Below is a small trained network, with its code and all its weights. Each question gives an input and a class and asks what happens when units are switched off, that is, made to give their printed mean instead of their output.

import numpy as np


def w(rows, s, z=0):
    codes = np.array(rows[::2]) - 128.0
    scale = np.full(codes.shape[1], s)
    scale[-1] = z or s
    return codes * scale


def norm(h):
    return h / np.sqrt((h * h).mean(-1, keepdims=True) + 1e-5)


def f(y):
    return np.maximum(y, 0)


def log_softmax(a):
    a = a - a.max(-1, keepdims=True)
    return a - np.log(np.exp(a).sum(-1, keepdims=True))


def net(x, mask):
    res = np.array(x, float).reshape(1, 2) / 4 @ E
    u = 0
    for l in range(3):
        y = f(norm(res) @ A[l][:, :-1].T + A[l][:, -1])
        res = res + np.where(mask[u : u + 5], y, B[l][:, -1]) @ B[l][:, :-1]
        u += 5
    return log_softmax(norm(res)[-1] @ U[:, :-1].T + U[:, -1])


A, B = {}, {}
E = w([
[177,15,35,118,122],'x0',
[254,97,120,249,120],'x1',
],0.0086)
A[0] = w([
[119,184,167,127,147,43],'L0N1',
[60,122,168,59,127,98],'L0N2',
[113,6,53,74,98,252],'L0N3',
[108,150,145,170,113,11],'L0N4',
[128,137,126,227,166,51],'L0N5',
],0.014,0.0028)
B[0] = w([
[31,140,92,8,105,177],'L0N1',
[234,142,156,175,176,214],'L0N2',
[58,157,86,87,40,250],'L0N3',
[125,90,78,113,79,148],'L0N4',
[221,137,30,106,158,180],'L0N5',
],0.013,0.012)
A[1] = w([
[185,75,62,150,141,130],'L1N1',
[162,127,248,70,214,192],'L1N2',
[154,128,133,141,37,148],'L1N3',
[67,62,143,240,108,3],'L1N4',
[140,47,160,117,167,3],'L1N5',
],0.012,0.0053)
B[1] = w([
[90,107,192,180,224,224],'L1N1',
[199,134,78,255,214,253],'L1N2',
[129,130,72,34,25,215],'L1N3',
[26,149,107,152,69,128],'L1N4',
[218,59,246,177,177,128],'L1N5',
],0.0093,0.0069)
A[2] = w([
[73,181,142,254,152,139],'L2N1',
[85,13,149,126,80,254],'L2N2',
[80,37,77,204,54,119],'L2N3',
[213,24,73,94,174,183],'L2N4',
[88,150,128,53,163,93],'L2N5',
],0.0096,0.0049)
B[2] = w([
[144,85,43,61,208,196],'L2N1',
[86,172,20,47,78,195],'L2N2',
[26,213,197,2,63,192],'L2N3',
[109,145,202,148,161,255],'L2N4',
[28,94,124,71,10,170],'L2N5',
],0.0091,0.0065)
U = w([
[80,193,66,74,2,253],'0',
[108,92,164,155,63,3],'1',
[190,177,103,178,172,253],'2',
[95,112,169,189,52,3],'3',
[75,51,208,180,67,3],'4',
],0.014,0.0053)

Each question gives the input, the list of numbers given to net, and the class t.
The units are the neurons (one row each of A and B). Each row of codes is followed by its name. A weight is (code - 128) times the scale printed after its matrix; where a second scale follows, it is the last column's (A, B and U).
mask holds one flag per neuron, layer by layer. A switched-off neuron (its flag False) gives its mean, the last column of its row in B, instead of its output. The means were averaged over made-up inputs and are rounded, as every weight is.
A unit's drop is (log p(t) with every unit on - log p(t) with that unit switched off) / (log p(t) with every unit on - log p(t) with every unit switched off).
The circuit of an input: a set's keep is (log p(t) with only the set's units on - log p(t) with every unit switched off) / (log p(t) with every unit on - log p(t) with every unit switched off). Starting from the 12 units with the biggest drops (on a tie, the unit counted first), units are removed one at a time, each time the one whose removal leaves the highest keep (on an exact tie, the one counted first), for as long as the keep stays at least 0.8.
units of the circuit, in order: the units of the circuit, biggest drop first
top k neurons: the k neurons with the biggest drops, biggest first
drop of u: that unit's drop, to one decimal
input [-5,-8], class 2: top 3 neurons => L0N3; L0N2; L1N2
input [-7,-2], class 2: top 2 neurons => L0N3; L0N2
input [-3,-8], class 2: units of the circuit, in order => L0N2; L0N3
input [-1,4], class 2: units of the circuit, in order => L0N3
input [-5,-1], class 2: top 4 neurons => L0N3; L0N2; L1N2; L1N3
input [1,-6], class 2: top 2 neurons => L0N2; L0N1
input [-5,6], class 2: top 2 neurons => L0N3; L0N5
input [-4,-3], class 2: drop of L0N2 => 0.8
input [-1,-6], class 2: drop of L0N2 => 0.9
input [-4,6], class 2: drop of L0N3 => 1.8
